Below is a small trained network, with its code and all its weights. Each question gives an input and a target symbol and asks what happens when units are switched off, that is, made to give their printed mean instead of their output.

import numpy as np


def w(rows, s, z=0):
    codes = np.array(rows[::2]) - 128.0
    scale = np.full(codes.shape[1], s)
    scale[-1] = z or s
    return codes * scale


def norm(h):
    return h / np.sqrt((h * h).mean(-1, keepdims=True) + 1e-5)


def f(y):
    return np.maximum(y, 0)


def softmax(a):
    e = np.exp(a - a.max(-1, keepdims=True))
    return e / e.sum(-1, keepdims=True)


def log_softmax(a):
    a = a - a.max(-1, keepdims=True)
    return a - np.log(np.exp(a).sum(-1, keepdims=True))


def net(x, mask):
    ids = ['ΓΞΠΩζησψ'.index(c) for c in x.split()]
    T = len(ids)
    res = E[ids] + P[:T]
    u = 0
    for l in range(2):
        r = norm(res)
        for j in range(2):
            rows = slice(2 * j, 2 * j + 2)
            q, k, v = (r @ M[l][rows].T for M in (Q, K, V))
            z = softmax(np.where(np.tri(T) > 0, q @ k.T / 2**0.5, -1e9)) @ v
            o = O[l][rows]
            res = res + np.where(mask[u + j], z, o[:, -1]) @ o[:, :-1]
        u += 2
        y = f(norm(res) @ A[l][:, :-1].T + A[l][:, -1])
        res = res + np.where(mask[u : u + 8], y, B[l][:, -1]) @ B[l][:, :-1]
        u += 8
    return log_softmax(norm(res)[-1] @ U[:, :-1].T + U[:, -1])


Q, K, V, O, A, B = {}, {}, {}, {}, {}, {}
E = w([
[211,70,161,79],'Γ',
[204,58,161,154],'Ξ',
[84,117,154,235],'Π',
[106,81,137,252],'Ω',
[137,143,174,88],'ζ',
[57,67,49,93],'η',
[59,226,163,107],'σ',
[188,138,92,138],'ψ',
],0.018)
P = w([
[172,179,184,254],'0',
[201,174,179,148],'1',
[181,144,134,110],'2',
[157,144,124,122],'3',
[135,123,102,72],'4',
[122,133,82,130],'5',
[106,122,66,136],'6',
[95,116,60,129],'7',
[89,101,60,106],'8',
[73,110,50,115],'9',
],0.0083)
Q[0] = w([
[144,232,147,136],'L0H1',
[66,114,179,203],'L0H1',
[90,1,118,79],'L0H2',
[125,198,86,68],'L0H2',
],0.0096)
K[0] = w([
[97,77,130,160],'L0H1',
[79,157,250,125],'L0H1',
[136,127,110,132],'L0H2',
[77,169,129,127],'L0H2',
],0.013)
V[0] = w([
[63,226,167,119],'L0H1',
[155,140,72,162],'L0H1',
[255,180,3,189],'L0H2',
[214,71,75,144],'L0H2',
],0.0071)
O[0] = w([
[146,88,137,141,121],'L0H1',
[118,144,41,134,225],'L0H1',
[140,126,46,128,101],'L0H2',
[244,144,144,183,3],'L0H2',
],0.011,0.00033)
A[0] = w([
[243,6,134,19,80],'L0N1',
[180,77,39,179,142],'L0N2',
[146,126,75,31,139],'L0N3',
[182,255,46,116,30],'L0N4',
[67,111,115,44,114],'L0N5',
[145,145,230,83,169],'L0N6',
[36,108,56,142,6],'L0N7',
[78,243,180,207,133],'L0N8',
],0.0087,0.0025)
B[0] = w([
[187,197,113,213,223],'L0N1',
[60,141,163,88,254],'L0N2',
[152,90,170,174,212],'L0N3',
[96,172,33,63,162],'L0N4',
[140,103,128,56,242],'L0N5',
[151,80,147,146,198],'L0N6',
[133,49,85,107,214],'L0N7',
[253,167,158,138,218],'L0N8',
],0.0075,0.0053)
Q[1] = w([
[12,65,195,164],'L1H1',
[155,163,170,117],'L1H1',
[99,138,212,193],'L1H2',
[220,103,69,155],'L1H2',
],0.011)
K[1] = w([
[1,206,126,96],'L1H1',
[166,152,147,149],'L1H1',
[155,70,111,136],'L1H2',
[70,166,143,97],'L1H2',
],0.017)
V[1] = w([
[139,125,95,81],'L1H1',
[125,254,188,63],'L1H1',
[170,6,88,183],'L1H2',
[123,134,186,206],'L1H2',
],0.0092)
O[1] = w([
[132,155,106,115,116],'L1H1',
[9,91,74,137,251],'L1H1',
[136,21,122,206,109],'L1H2',
[147,176,154,254,208],'L1H2',
],0.0094,0.0022)
A[1] = w([
[138,122,220,199,138],'L1N1',
[114,65,54,148,44],'L1N2',
[104,212,184,94,3],'L1N3',
[53,81,161,82,214],'L1N4',
[81,126,104,2,76],'L1N5',
[68,40,171,214,45],'L1N6',
[191,152,104,203,245],'L1N7',
[211,108,137,211,204],'L1N8',
],0.0089,0.003)
B[1] = w([
[137,110,134,54,212],'L1N1',
[157,154,196,136,174],'L1N2',
[117,82,250,104,155],'L1N3',
[178,135,100,75,241],'L1N4',
[118,132,108,176,224],'L1N5',
[102,109,61,156,208],'L1N6',
[93,147,108,82,236],'L1N7',
[93,129,129,103,254],'L1N8',
],0.011,0.0058)
U = w([
[154,213,155,131,146],'Γ',
[171,197,153,81,88],'Ξ',
[148,154,123,164,121],'Π',
[181,144,117,157,83],'Ω',
[191,27,158,14,84],'ζ',
[149,212,20,73,91],'η',
[85,160,255,42,252],'σ',
[60,232,126,76,184],'ψ',
],0.0098,0.0037)

Each question gives the input, a string of symbols that net reads in full, and the target symbol t.
The units are the heads (2 rows each of Q, K, V and O) and the neurons (one row each of A and B). Each row of codes is followed by its name. A weight is (code - 128) times the scale printed after its matrix; where a second scale follows, it is the last column's (O, A, B and U).
mask holds one flag per unit, layer by layer, with each layer's heads first. A switched-off unit (its flag False) gives its mean, the last column of its rows in O or B, instead of its output. The means were averaged over made-up inputs and are rounded, as every weight is.
A unit's drop is (log p(t) with every unit on - log p(t) with that unit switched off) / (log p(t) with every unit on - log p(t) with every unit switched off).
The circuit of an input: a set's keep is (log p(t) with only the set's units on - log p(t) with every unit switched off) / (log p(t) with every unit on - log p(t) with every unit switched off). Starting from the 12 units with the biggest drops (on a tie, the unit counted first), units are removed one at a time, each time the one whose removal leaves the highest keep (on an exact tie, the one counted first), for as long as the keep stays at least 0.8.
units of the circuit, in order: the units of the circuit, biggest drop first
k most important neurons: the k neurons with the biggest drops, biggest first
k most important neurons of layer l: the k neurons of layer l with the biggest drops, biggest first
heads that matter: for each layer, one digit per head in row order, 1 if its drop is at least 0.15 and else 0, layers parted by /
drop of u: that unit's drop, to one decimal
input ψ η η ζ Γ η Π ζ, target ζ: units of the circuit, in order : [L1H2; L0N6]
input Π ψ ζ, target η: 2 most important neurons : [L0N2; L0N4]
input ζ η Ξ σ Γ Γ σ ψ, target ψ: heads that matter : 00 / 01
input Π η Ω, target ζ: units of the circuit, in order : [L1H2; L1H1; L1N1]
input η ζ η Γ η η η η Π, target ζ: heads that matter : 00 / 11
input η ψ Π, target η: units of the circuit, in order : [L0H2; L1N7]
input Ξ Ξ η ζ Ξ ζ η, target ζ: heads that matter : 00 / 10
input Ω ζ Ξ Γ Ω η Ξ ψ Ξ ζ, target η: heads that matter : 10 / 00
input ψ Γ Γ, target η: units of the circuit, in order : [L0N1; L0H1; L1N7]
input Π η σ ζ, target ζ: 2 most important neurons of layer 0 : [L0N2; L0N5]
input Ξ Ξ η ψ Ξ Ω, target η: heads that matter : 11 / 10
input Ξ Γ η η Ξ σ, target σ: heads that matter : 01 / 00
input ζ ψ η Γ, target η: heads that matter : 11 / 00
input ψ Ξ Π, target η: heads that matter : 01 / 01
input ζ ζ η Ω Π ζ Ξ η Ξ σ, target σ: heads that matter : 10 / 00
input Ω η Ω Ω, target ζ: most important neuron of layer 0 : [L0N1]
input ζ ψ Γ Ξ, target η: most important neuron : [L0N1]
input η Ω Π η Ξ Ξ Ξ η, target ζ: drop of L1N2 : 0.2
input η ψ Ξ, target η: drop of L0N2 : 0.1
input η Ξ ζ η Π, target ζ: drop of L1H2 : 0.7
